Below is a small trained network, with its code and all its weights. Each question gives an input and a target symbol and asks what happens when units are switched off, that is, made to give their printed mean instead of their output.

import numpy as np


def w(rows, s, z=0):
    codes = np.array(rows[::2]) - 128.0
    scale = np.full(codes.shape[1], s)
    scale[-1] = z or s
    return codes * scale


def norm(h):
    return h / np.sqrt((h * h).mean(-1, keepdims=True) + 1e-5)


def f(y):
    return np.maximum(y, 0)


def softmax(a):
    e = np.exp(a - a.max(-1, keepdims=True))
    return e / e.sum(-1, keepdims=True)


def log_softmax(a):
    a = a - a.max(-1, keepdims=True)
    return a - np.log(np.exp(a).sum(-1, keepdims=True))


def net(x, mask):
    ids = ['ΓΩαβδεζηθμπστ'.index(c) for c in x.split()]
    T = len(ids)
    res = E[ids] + P[:T]
    q, k, v = (norm(res) @ M[0].T for M in (Q, K, V))
    z = softmax(np.where(np.tri(T) > 0, q @ k.T / 4**0.5, -1e9)) @ v
    res = res + np.where(mask[0], z, O[0][:, -1]) @ O[0][:, :-1]
    y = f(norm(res) @ A[0][:, :-1].T + A[0][:, -1])
    res = res + np.where(mask[1:17], y, B[0][:, -1]) @ B[0][:, :-1]
    return log_softmax(norm(res)[-1] @ U[:, :-1].T + U[:, -1])


Q, K, V, O, A, B = {}, {}, {}, {}, {}, {}
E = w([
[142,131,120,116,161,68,136,143,92,100,157,89],'Γ',
[136,68,118,134,160,75,159,132,135,145,132,107],'Ω',
[153,129,159,130,172,77,142,141,122,159,129,119],'α',
[128,96,102,142,151,61,138,116,110,115,144,94],'β',
[125,129,147,174,159,62,148,124,113,131,116,95],'δ',
[154,94,141,96,181,93,152,155,122,138,178,116],'ε',
[94,92,103,152,120,98,125,90,150,144,78,104],'ζ',
[106,192,176,160,166,108,167,82,137,161,72,120],'η',
[70,149,129,113,174,127,52,126,179,149,158,82],'θ',
[83,164,131,142,21,126,86,69,38,77,126,94],'μ',
[126,58,216,54,56,190,132,122,143,200,86,189],'π',
[62,91,50,64,105,224,142,39,92,81,147,233],'σ',
[95,241,197,71,130,252,135,148,29,124,174,212],'τ',
],0.003)
P = w([
[138,129,132,145,47,254,141,125,110,84,79,226],'0',
[196,179,83,29,149,95,131,53,180,215,168,34],'1',
[154,177,109,48,158,66,124,47,149,217,176,21],'2',
[144,136,115,63,186,10,126,80,137,218,161,52],'3',
[96,117,125,86,179,37,117,99,110,206,172,70],'4',
[85,100,137,94,187,24,135,99,108,194,162,72],'5',
[62,80,165,99,200,49,157,80,98,167,177,107],'6',
[60,63,181,121,182,66,146,119,77,159,167,121],'7',
[62,44,186,127,182,67,140,112,56,122,163,130],'8',
[32,43,191,132,180,87,136,123,58,101,156,143],'9',
[25,57,196,127,176,120,153,115,53,99,167,146],'10',
],0.0019)
Q[0] = w([
[253,186,31,157,99,114,119,184,204,149,83,91],'H1',
[142,122,92,168,105,170,139,251,122,50,110,225],'H1',
[4,73,224,101,159,148,146,87,52,99,178,178],'H1',
[131,141,98,198,61,189,108,199,134,51,85,225],'H1',
],0.0033)
K[0] = w([
[116,155,116,52,163,63,105,85,144,197,180,60],'H1',
[208,180,64,151,125,121,93,144,252,118,109,33],'H1',
[148,96,136,230,82,203,149,179,118,40,59,202],'H1',
[246,173,71,128,144,117,120,164,249,134,125,54],'H1',
],0.0033)
V[0] = w([
[172,4,73,153,109,121,171,129,141,104,105,138],'H1',
[204,146,200,149,142,125,193,176,131,159,94,162],'H1',
[144,95,135,16,153,155,137,179,127,121,193,154],'H1',
[159,165,99,156,115,113,148,141,23,37,154,113],'H1',
],0.0039)
O[0] = w([
[158,190,127,71,153,45,68,138,118,113,68,158,84],'H1',
[71,145,70,84,121,127,154,209,99,145,96,84,156],'H1',
[86,172,129,151,50,63,162,148,170,121,153,183,3],'H1',
[157,127,80,169,140,122,112,131,117,255,127,164,78],'H1',
],0.0043,0.00045)
A[0] = w([
[94,78,158,159,152,98,132,141,122,113,161,114,109],'N1',
[173,174,210,162,96,68,123,56,200,95,182,217,129],'N2',
[124,118,73,190,100,130,130,108,161,210,141,140,97],'N3',
[202,85,151,197,153,221,117,84,140,191,159,139,77],'N4',
[208,52,150,190,192,181,127,102,151,169,173,143,68],'N5',
[112,84,142,100,149,216,169,125,122,57,149,26,116],'N6',
[72,86,91,212,21,151,245,131,203,172,223,84,103],'N7',
[106,138,153,89,100,117,168,145,148,10,129,65,96],'N8',
[197,130,99,173,146,171,144,136,212,63,159,64,64],'N9',
[131,174,119,44,127,107,140,40,136,180,190,75,138],'N10',
[84,154,34,107,95,116,130,194,107,199,71,147,96],'N11',
[172,91,207,214,92,200,194,83,215,6,199,127,64],'N12',
[120,52,139,157,122,225,155,123,133,123,188,66,120],'N13',
[84,173,156,100,79,125,172,132,165,2,141,65,86],'N14',
[183,134,174,86,200,155,60,74,128,35,77,110,55],'N15',
[63,209,107,180,4,62,163,193,213,90,129,194,2],'N16',
],0.0034,0.0033)
B[0] = w([
[97,106,143,119,150,107,170,111,114,132,120,107,195],'N1',
[51,70,45,94,145,142,137,88,123,117,132,142,197],'N2',
[121,107,168,184,123,113,129,169,137,82,142,167,165],'N3',
[104,161,123,107,63,90,105,123,98,89,143,72,168],'N4',
[101,161,119,155,91,101,101,88,90,111,126,70,169],'N5',
[142,172,127,188,128,80,166,113,189,149,100,165,238],'N6',
[130,177,187,64,181,170,100,151,67,117,151,157,216],'N7',
[122,89,175,129,115,129,109,124,153,189,95,120,181],'N8',
[148,160,70,151,139,150,95,175,164,137,137,160,141],'N9',
[103,94,151,163,111,165,140,149,90,80,97,177,253],'N10',
[129,95,140,173,109,161,142,130,171,69,166,101,177],'N11',
[114,154,55,133,180,105,31,211,201,158,149,60,202],'N12',
[123,195,131,136,160,78,149,94,140,141,93,133,228],'N13',
[123,69,181,110,125,122,91,121,143,217,109,129,181],'N14',
[162,96,141,194,122,151,151,154,186,92,208,104,172],'N15',
[254,129,113,68,161,118,160,69,118,183,194,74,142],'N16',
],0.0046,0.0035)
U = w([
[145,117,101,250,63,121,127,206,150,161,154,232,73],'Γ',
[138,193,126,65,86,52,88,192,144,14,47,177,16],'Ω',
[64,108,74,122,61,178,185,250,131,62,112,67,39],'α',
[230,146,99,118,164,111,37,83,101,193,81,205,15],'β',
[173,76,51,111,175,218,105,173,52,171,61,66,63],'δ',
[210,158,77,51,103,77,206,128,155,170,234,113,76],'ε',
[231,51,175,165,157,161,135,101,173,21,146,105,195],'ζ',
[134,209,120,179,176,117,255,82,150,142,27,109,156],'η',
[79,172,98,153,211,101,54,159,237,160,182,60,254],'θ',
[133,154,128,184,43,110,73,39,39,116,142,45,123],'μ',
[108,57,243,60,53,120,121,129,164,193,78,116,182],'π',
[62,63,46,82,128,154,141,31,122,78,141,228,191],'σ',
[86,207,194,102,150,200,153,165,36,136,201,185,143],'τ',
],0.004,0.0011)

Each question gives the input, a string of symbols that net reads in full, and the target symbol t.
The units are the heads (4 rows each of Q, K, V and O) and the neurons (one row each of A and B). Each row of codes is followed by its name. A weight is (code - 128) times the scale printed after its matrix; where a second scale follows, it is the last column's (O, A, B and U).
mask holds one flag per unit, heads first, then neurons. A switched-off unit (its flag False) gives its mean, the last column of its rows in O or B, instead of its output. The means were averaged over made-up inputs and are rounded, as every weight is.
A unit's drop is (log p(t) with every unit on - log p(t) with that unit switched off) / (log p(t) with every unit on - log p(t) with every unit switched off).
The circuit of an input: a set's keep is (log p(t) with only the set's units on - log p(t) with every unit switched off) / (log p(t) with every unit on - log p(t) with every unit switched off). Starting from the 12 units with the biggest drops (on a tie, the unit counted first), units are removed one at a time, each time the one whose removal leaves the highest keep (on an exact tie, the one counted first), for as long as the keep stays at least 0.8.
units of the circuit, in order: the units of the circuit, biggest drop first
most important unit: the unit with the biggest drop
k most important neurons: the k neurons with the biggest drops, biggest first
drop of u: that unit's drop, to one decimal
input η τ ζ θ Ω Γ σ, target η: 2 most important neurons => [N6, N13]
input α Γ δ θ τ η δ β θ Ω, target α: units of the circuit, in order => [H1, N11]
input π τ β ζ Ω Γ σ α σ σ θ, target σ: units of the circuit, in order => [H1, N2]
input ε β π Γ θ, target ε: units of the circuit, in order => [H1, N16]
input θ η π τ α, target τ: most important unit => N7
input ζ π θ δ θ σ α ε, target ζ: units of the circuit, in order => [H1, N15]
input τ π π π Ω δ δ δ η θ π, target τ: units of the circuit, in order => [H1, N7]
input θ η τ, target θ: units of the circuit, in order => [H1, N12]
input η μ Ω, target η: units of the circuit, in order => [H1, N6, N13, N12]
input σ Ω ζ δ α Γ τ Ω α Ω, target σ: units of the circuit, in order => [H1, N2, N12]
input ζ Ω θ, target ζ: units of the circuit, in order => [H1, N15, N10]
input σ α η ζ δ θ, target σ: units of the circuit, in order => [H1, N2, N12, N10]
input η ζ ε ε Ω θ β π, target η: units of the circuit, in order => [H1, N6, N13, N14]
input μ θ θ α Ω ε, target μ: units of the circuit, in order => [H1, N5, N4]
input σ θ ε, target σ: units of the circuit, in order => [H1, N2, N10]
input η ε α η Γ θ θ β π α Ω, target η: most important unit => N6
input θ η θ ε μ σ σ θ ζ η, target θ: 2 most important neurons => [N12, N10]
input ε θ θ η ε θ η ζ, target ε: drop of N16 => 0.7
input σ ζ ε ζ Γ ε β Ω, target σ: drop of H1 => 0.9
input δ θ α τ, target δ: drop of H1 => 0.8
input ε ε β τ μ δ σ δ α δ, target ε: 2 most important neurons => [N16, N10]
input Γ η ε η θ θ σ α τ β μ, target Γ: most important neuron => [N3]
